Below are the code and all the weights of a small trained network. Each question names an input and a class and asks about switching units off, where a switched-off unit gives its printed mean instead of its output.

import numpy as np


def w(rows, s, z=0):
    codes = np.array(rows[::2]) - 128.0
    scale = np.full(codes.shape[1], s)
    scale[-1] = z or s
    return codes * scale


def f(y):
    return np.maximum(y, 0)


def log_softmax(a):
    a = a - a.max(-1, keepdims=True)
    return a - np.log(np.exp(a).sum(-1, keepdims=True))


def net(x, mask):
    res = np.array(x, float).reshape(1, 4) / 4 @ E
    y = f(res @ A[0][:, :-1].T + A[0][:, -1])
    res = res + np.where(mask, y, B[0][:, -1]) @ B[0][:, :-1]
    return log_softmax(res[-1] @ U[:, :-1].T + U[:, -1])


A, B = {}, {}
E = w([
[58,128,50,131,194,96,136,141,33],'x0',
[167,29,92,80,116,173,184,23,128],'x1',
[181,109,77,207,244,189,136,136,179],'x2',
[27,195,117,123,112,216,182,143,73],'x3',
],0.011)
A[0] = w([
[115,72,89,45,115,90,120,91,70,182],'N0',
[125,87,154,76,40,204,96,82,101,186],'N1',
[191,126,158,120,136,9,26,177,193,227],'N2',
[245,174,172,153,95,103,1,197,189,201],'N3',
[170,23,75,141,171,165,221,100,127,215],'N4',
[112,128,143,31,82,59,154,95,120,185],'N5',
[157,161,206,80,93,90,132,109,156,150],'N6',
[95,179,134,80,159,76,172,191,65,204],'N7',
[46,228,35,151,132,107,96,149,78,176],'N8',
[173,13,81,76,102,101,148,101,80,189],'N9',
[231,164,121,196,82,120,62,123,155,117],'N10',
[156,112,50,94,193,177,151,107,197,208],'N11',
[126,97,117,49,103,73,156,114,146,135],'N12',
[226,39,211,83,122,57,100,98,121,224],'N13',
[35,175,111,124,178,118,130,205,118,170],'N14',
[119,51,115,72,133,114,112,128,77,189],'N15',
[145,120,215,131,56,82,209,255,216,193],'N16',
[117,127,137,148,221,94,2,131,178,253],'N17',
[119,80,103,161,183,138,89,119,90,179],'N18',
[94,147,147,179,30,180,233,188,123,144],'N19',
],0.0086,0.0032)
B[0] = w([
[167,162,85,214,76,125,91,63,138,190],'N0',
[192,154,161,115,56,108,148,83,72,192],'N1',
[57,96,159,165,37,169,121,136,248,248],'N2',
[84,115,145,47,131,232,37,193,199,247],'N3',
[198,69,116,195,141,199,191,158,156,209],'N4',
[125,187,134,167,67,53,78,115,72,200],'N5',
[115,155,140,84,82,83,162,160,186,186],'N6',
[34,185,40,161,118,112,96,108,95,205],'N7',
[59,189,48,190,169,156,164,112,82,228],'N8',
[189,142,97,254,106,95,134,40,150,200],'N9',
[150,71,164,68,124,211,94,180,181,191],'N10',
[143,112,115,109,218,204,240,135,185,192],'N11',
[161,154,140,153,86,89,53,49,109,173],'N12',
[175,138,77,135,78,124,18,112,190,232],'N13',
[21,209,60,182,165,154,129,128,46,212],'N14',
[139,145,79,208,93,131,121,82,166,172],'N15',
[92,175,171,28,85,85,84,207,115,207],'N16',
[72,131,98,124,158,161,179,178,202,213],'N17',
[93,85,41,172,144,150,172,154,129,172],'N18',
[118,164,165,63,77,153,155,131,12,182],'N19',
],0.0067,0.016)
U = w([
[214,76,129,90,200,34,113,160,30,4],'0',
[145,182,180,25,36,63,183,134,58,155],'1',
[13,223,26,206,149,109,152,149,61,161],'2',
[230,36,26,194,203,142,241,138,186,112],'3',
[174,146,163,134,96,209,254,79,70,143],'4',
[185,128,67,221,55,64,113,41,117,139],'5',
[144,138,168,90,95,162,56,177,228,125],'6',
],0.0066,0.0036)

Each question gives the input, the list of numbers given to net, and the class t.
The units are the neurons (one row each of A and B). Each row of codes is followed by its name. A weight is (code - 128) times the scale printed after its matrix; where a second scale follows, it is the last column's (A, B and U).
mask holds one flag per neuron, in row order. A switched-off neuron (its flag False) gives its mean, the last column of its row in B, instead of its output. The means were averaged over made-up inputs and are rounded, as every weight is.
A unit's drop is (log p(t) with every unit on - log p(t) with that unit switched off) / (log p(t) with every unit on - log p(t) with every unit switched off).
The circuit of an input: a set's keep is (log p(t) with only the set's units on - log p(t) with every unit switched off) / (log p(t) with every unit on - log p(t) with every unit switched off). Starting from the 12 units with the biggest drops (on a tie, the unit counted first), units are removed one at a time, each time the one whose removal leaves the highest keep (on an exact tie, the one counted first), for as long as the keep stays at least 0.8.
units of the circuit, in order: the units of the circuit, biggest drop first
most important unit: the unit with the biggest drop
top k neurons: the k neurons with the biggest drops, biggest first
drop of u: that unit's drop, to one decimal
input [3,3,-1,2], class 5: units of the circuit, in order -> N14; N17; N3
input [5,7,0,2], class 3: most important unit -> N4
input [0,4,-3,7], class 4: units of the circuit, in order -> N1; N19
input [6,-4,-5,-8], class 6: top 3 neurons -> N2; N3; N13
input [-6,-2,8,5], class 3: top 4 neurons -> N11; N2; N13; N5
input [-4,7,-2,4], class 5: units of the circuit, in order -> N9; N3
input [5,-7,-2,-8], class 6: top 2 neurons -> N2; N3
input [-2,8,3,8], class 4: top 4 neurons -> N19; N1; N13; N17
input [3,-2,-5,-8], class 6: top 2 neurons -> N3; N2
input [3,8,1,8], class 4: top 2 neurons -> N19; N1
input [-1,7,1,-8], class 3: top 2 neurons -> N4; N11
input [3,-1,-4,-6], class 5: drop of N5 -> 0.3
input [1,-2,-8,-1], class 1: drop of N1 -> 0.2
input [-5,-3,-4,4], class 1: drop of N0 -> 0.0
input [0,5,-4,7], class 4: units of the circuit, in order -> N1
input [6,7,6,8], class 3: drop of N4 -> 0.1
